Below are the code and all the weights of a small trained network. Each question names an input and a target symbol and asks about switching units off, where a switched-off unit gives its printed mean instead of its output.

import numpy as np


def w(rows, s, z=0):
    codes = np.array(rows[::2]) - 128.0
    scale = np.full(codes.shape[1], s)
    scale[-1] = z or s
    return codes * scale


def f(y):
    return np.maximum(y, 0)


def softmax(a):
    e = np.exp(a - a.max(-1, keepdims=True))
    return e / e.sum(-1, keepdims=True)


def log_softmax(a):
    a = a - a.max(-1, keepdims=True)
    return a - np.log(np.exp(a).sum(-1, keepdims=True))


def net(x, mask):
    ids = ['αγδεζηθλμξπστφψω'.index(c) for c in x.split()]
    T = len(ids)
    res = E[ids] + P[:T]
    u = 0
    for l in range(2):
        r = res
        for j in range(2):
            rows = slice(3 * j, 3 * j + 3)
            q, k, v = (r @ M[l][rows].T for M in (Q, K, V))
            z = softmax(np.where(np.tri(T) > 0, q @ k.T / 3**0.5, -1e9)) @ v
            o = O[l][rows]
            res = res + np.where(mask[u + j], z, o[:, -1]) @ o[:, :-1]
        u += 2
        y = f(res @ A[l][:, :-1].T + A[l][:, -1])
        res = res + np.where(mask[u : u + 12], y, B[l][:, -1]) @ B[l][:, :-1]
        u += 12
    return log_softmax(res[-1] @ U[:, :-1].T + U[:, -1])


Q, K, V, O, A, B = {}, {}, {}, {}, {}, {}
E = w([
[127,118,137,130],'α',
[138,90,142,122],'γ',
[128,76,167,100],'δ',
[131,136,113,145],'ε',
[148,106,113,141],'ζ',
[131,110,137,127],'η',
[181,112,53,173],'θ',
[120,102,161,117],'λ',
[116,148,127,141],'μ',
[63,156,211,148],'ξ',
[103,143,153,125],'π',
[110,89,186,92],'σ',
[115,107,165,112],'τ',
[111,126,154,124],'φ',
[157,142,66,169],'ψ',
[198,133,7,199],'ω',
],0.02)
P = w([
[120,140,142,141],'0',
[134,115,142,147],'1',
[119,99,138,154],'2',
[100,105,104,123],'3',
[135,130,124,100],'4',
[149,131,136,129],'5',
[142,118,153,158],'6',
[92,93,113,161],'7',
[78,109,89,122],'8',
[133,134,132,102],'9',
[165,144,165,137],'10',
[96,187,121,130],'11',
[79,119,97,168],'12',
[156,150,179,252],'13',
],0.033)
Q[0] = w([
[131,149,76,31],'L0H1',
[69,97,118,150],'L0H1',
[38,70,87,167],'L0H1',
[233,195,245,229],'L0H2',
[232,198,131,1],'L0H2',
[167,138,123,112],'L0H2',
],0.024)
K[0] = w([
[119,54,149,204],'L0H1',
[193,139,158,130],'L0H1',
[220,159,199,153],'L0H1',
[35,175,21,18],'L0H2',
[6,23,85,200],'L0H2',
[88,115,130,143],'L0H2',
],0.024)
V[0] = w([
[84,169,75,55],'L0H1',
[150,105,155,166],'L0H1',
[201,35,218,254],'L0H1',
[215,178,22,182],'L0H2',
[44,14,254,85],'L0H2',
[185,23,51,136],'L0H2',
],0.0082)
O[0] = w([
[85,122,87,118,61],'L0H1',
[147,133,145,133,164],'L0H1',
[196,172,175,156,253],'L0H1',
[184,196,177,43,208],'L0H2',
[62,45,104,254,73],'L0H2',
[153,196,173,195,203],'L0H2',
],0.0081,0.0049)
A[0] = w([
[52,128,46,24,166],'L0N1',
[148,96,82,101,238],'L0N2',
[138,95,154,205,110],'L0N3',
[161,109,103,2,44],'L0N4',
[99,200,116,124,84],'L0N5',
[93,96,90,188,154],'L0N6',
[106,148,113,115,245],'L0N7',
[96,136,197,151,216],'L0N8',
[5,150,215,102,15],'L0N9',
[181,86,150,131,254],'L0N10',
[157,133,42,104,16],'L0N11',
[158,175,170,86,125],'L0N12',
],0.0086,0.0046)
B[0] = w([
[98,107,122,198,130],'L0N1',
[172,119,100,20,161],'L0N2',
[97,222,158,140,225],'L0N3',
[210,108,85,161,180],'L0N4',
[145,69,114,171,170],'L0N5',
[71,134,175,79,225],'L0N6',
[87,162,60,82,165],'L0N7',
[170,164,37,122,206],'L0N8',
[155,225,148,72,145],'L0N9',
[61,228,65,209,227],'L0N10',
[99,106,251,123,137],'L0N11',
[126,112,110,187,255],'L0N12',
],0.013,0.0091)
Q[1] = w([
[94,142,89,144],'L1H1',
[137,60,96,169],'L1H1',
[117,155,152,126],'L1H1',
[147,134,185,134],'L1H2',
[157,161,255,116],'L1H2',
[134,106,165,102],'L1H2',
],0.012)
K[1] = w([
[110,171,13,94],'L1H1',
[143,35,113,187],'L1H1',
[124,160,126,127],'L1H1',
[135,222,153,102],'L1H2',
[193,205,254,122],'L1H2',
[159,74,214,180],'L1H2',
],0.0089)
V[1] = w([
[132,86,148,149],'L1H1',
[167,186,252,57],'L1H1',
[119,136,89,129],'L1H1',
[106,215,51,88],'L1H2',
[110,106,72,157],'L1H2',
[152,164,211,88],'L1H2',
],0.012)
O[1] = w([
[95,163,65,136,67],'L1H1',
[118,16,43,248,114],'L1H1',
[145,132,170,99,159],'L1H1',
[152,1,236,132,254],'L1H2',
[171,157,157,102,150],'L1H2',
[70,98,81,165,103],'L1H2',
],0.008,0.024)
A[1] = w([
[174,164,148,119,129],'L1N1',
[202,119,98,123,96],'L1N2',
[96,60,91,2,93],'L1N3',
[17,150,123,71,55],'L1N4',
[69,96,124,105,222],'L1N5',
[106,203,162,170,89],'L1N6',
[172,131,39,138,89],'L1N7',
[197,154,99,131,88],'L1N8',
[164,125,185,148,52],'L1N9',
[74,134,140,64,254],'L1N10',
[118,132,151,178,156],'L1N11',
[140,57,112,34,168],'L1N12',
],0.014,0.006)
B[1] = w([
[161,148,178,176,216],'L1N1',
[72,165,155,97,184],'L1N2',
[3,134,93,127,137],'L1N3',
[144,104,51,230,155],'L1N4',
[171,78,89,134,156],'L1N5',
[128,175,87,90,189],'L1N6',
[219,56,125,160,141],'L1N7',
[58,105,113,120,186],'L1N8',
[125,80,55,149,254],'L1N9',
[127,86,191,44,166],'L1N10',
[128,206,156,78,193],'L1N11',
[83,194,154,181,147],'L1N12',
],0.021,0.025)
U = w([
[170,117,169,47,131],'α',
[124,187,143,57,54],'γ',
[108,173,51,96,3],'δ',
[210,101,254,142,88],'ε',
[248,179,99,173,189],'ζ',
[155,135,159,54,147],'η',
[73,202,96,183,17],'θ',
[141,131,90,70,187],'λ',
[96,145,191,94,58],'μ',
[182,79,97,152,171],'ξ',
[102,91,108,114,222],'π',
[148,122,21,167,96],'σ',
[162,104,83,83,218],'τ',
[191,71,131,72,241],'φ',
[114,133,137,155,127],'ψ',
[144,109,110,236,14],'ω',
],0.0073,0.0057)

Each question gives the input, a string of symbols that net reads in full, and the target symbol t.
The units are the heads (3 rows each of Q, K, V and O) and the neurons (one row each of A and B). Each row of codes is followed by its name. A weight is (code - 128) times the scale printed after its matrix; where a second scale follows, it is the last column's (O, A, B and U).
mask holds one flag per unit, layer by layer, with each layer's heads first. A switched-off unit (its flag False) gives its mean, the last column of its rows in O or B, instead of its output. The means were averaged over made-up inputs and are rounded, as every weight is.
A unit's drop is (log p(t) with every unit on - log p(t) with that unit switched off) / (log p(t) with every unit on - log p(t) with every unit switched off).
The circuit of an input: a set's keep is (log p(t) with only the set's units on - log p(t) with every unit switched off) / (log p(t) with every unit on - log p(t) with every unit switched off). Starting from the 12 units with the biggest drops (on a tie, the unit counted first), units are removed one at a time, each time the one whose removal leaves the highest keep (on an exact tie, the one counted first), for as long as the keep stays at least 0.8.
units of the circuit, in order: the units of the circuit, biggest drop first
k most important neurons: the k neurons with the biggest drops, biggest first
heads that matter: for each layer, one digit per head in row order, 1 if its drop is at least 0.15 and else 0, layers parted by /
input ζ γ θ ε σ ξ ζ, target σ: 4 most important neurons -> [L0N6 L1N5 L1N1 L0N10]
input ω θ ζ ε ω ε ζ σ, target ε: units of the circuit, in order -> [L1N6 L1N8]
input ζ τ ω γ ε θ π α, target θ: most important neuron -> [L0N12]
input ζ ω ω ξ ε ζ, target ξ: 2 most important neurons -> [L0N6 L0N3]
input π θ ψ ζ ζ γ ζ ζ, target γ: units of the circuit, in order -> [L0H2 L1H1]
input φ λ γ ε ε π θ μ φ ζ ζ σ θ, target ζ: units of the circuit, in order -> [L1N8 L1N2 L1N3]
input ζ σ γ ζ γ ζ ζ λ φ ε π δ μ, target π: units of the circuit, in order -> [L0N6 L0H2 L0N10 L1N3]
input ζ ε γ ε ε, target γ: units of the circuit, in order -> [L0H2 L1N6 L1H1 L1N4]
input ε ε θ ω π, target θ: heads that matter -> 01 / 00
input π θ ζ δ θ, target ζ: 2 most important neurons -> [L1N2 L1N10]
input ζ α ε τ, target α: heads that matter -> 11 / 10
input θ θ θ π φ η ζ δ τ ζ, target δ: 2 most important neurons -> [L1N4 L1N6]
input ζ ζ μ, target ζ: heads that matter -> 10 / 00
input ζ ε ζ ζ ε θ ω ε, target θ: 4 most important neurons -> [L1N8 L1N2 L0N12 L1N10]
input ζ θ ζ μ ε ζ τ, target ε: heads that matter -> 11 / 10
input ζ θ λ ζ δ θ φ ε τ ζ θ ε ζ, target θ: heads that matter -> 11 / 00
input ζ ω θ π γ ε θ, target γ: 2 most important neurons -> [L0N6 L0N12]
input ζ ε θ ζ ζ ε, target ζ: heads that matter -> 01 / 00
input ζ π σ ω π φ ε ζ π θ θ, target π: heads that matter -> 11 / 00
input θ φ η ψ, target φ: heads that matter -> 11 / 00
input π ω ε ζ ζ φ ζ γ, target φ: 3 most important neurons -> [L1N10 L0N6 L0N12]
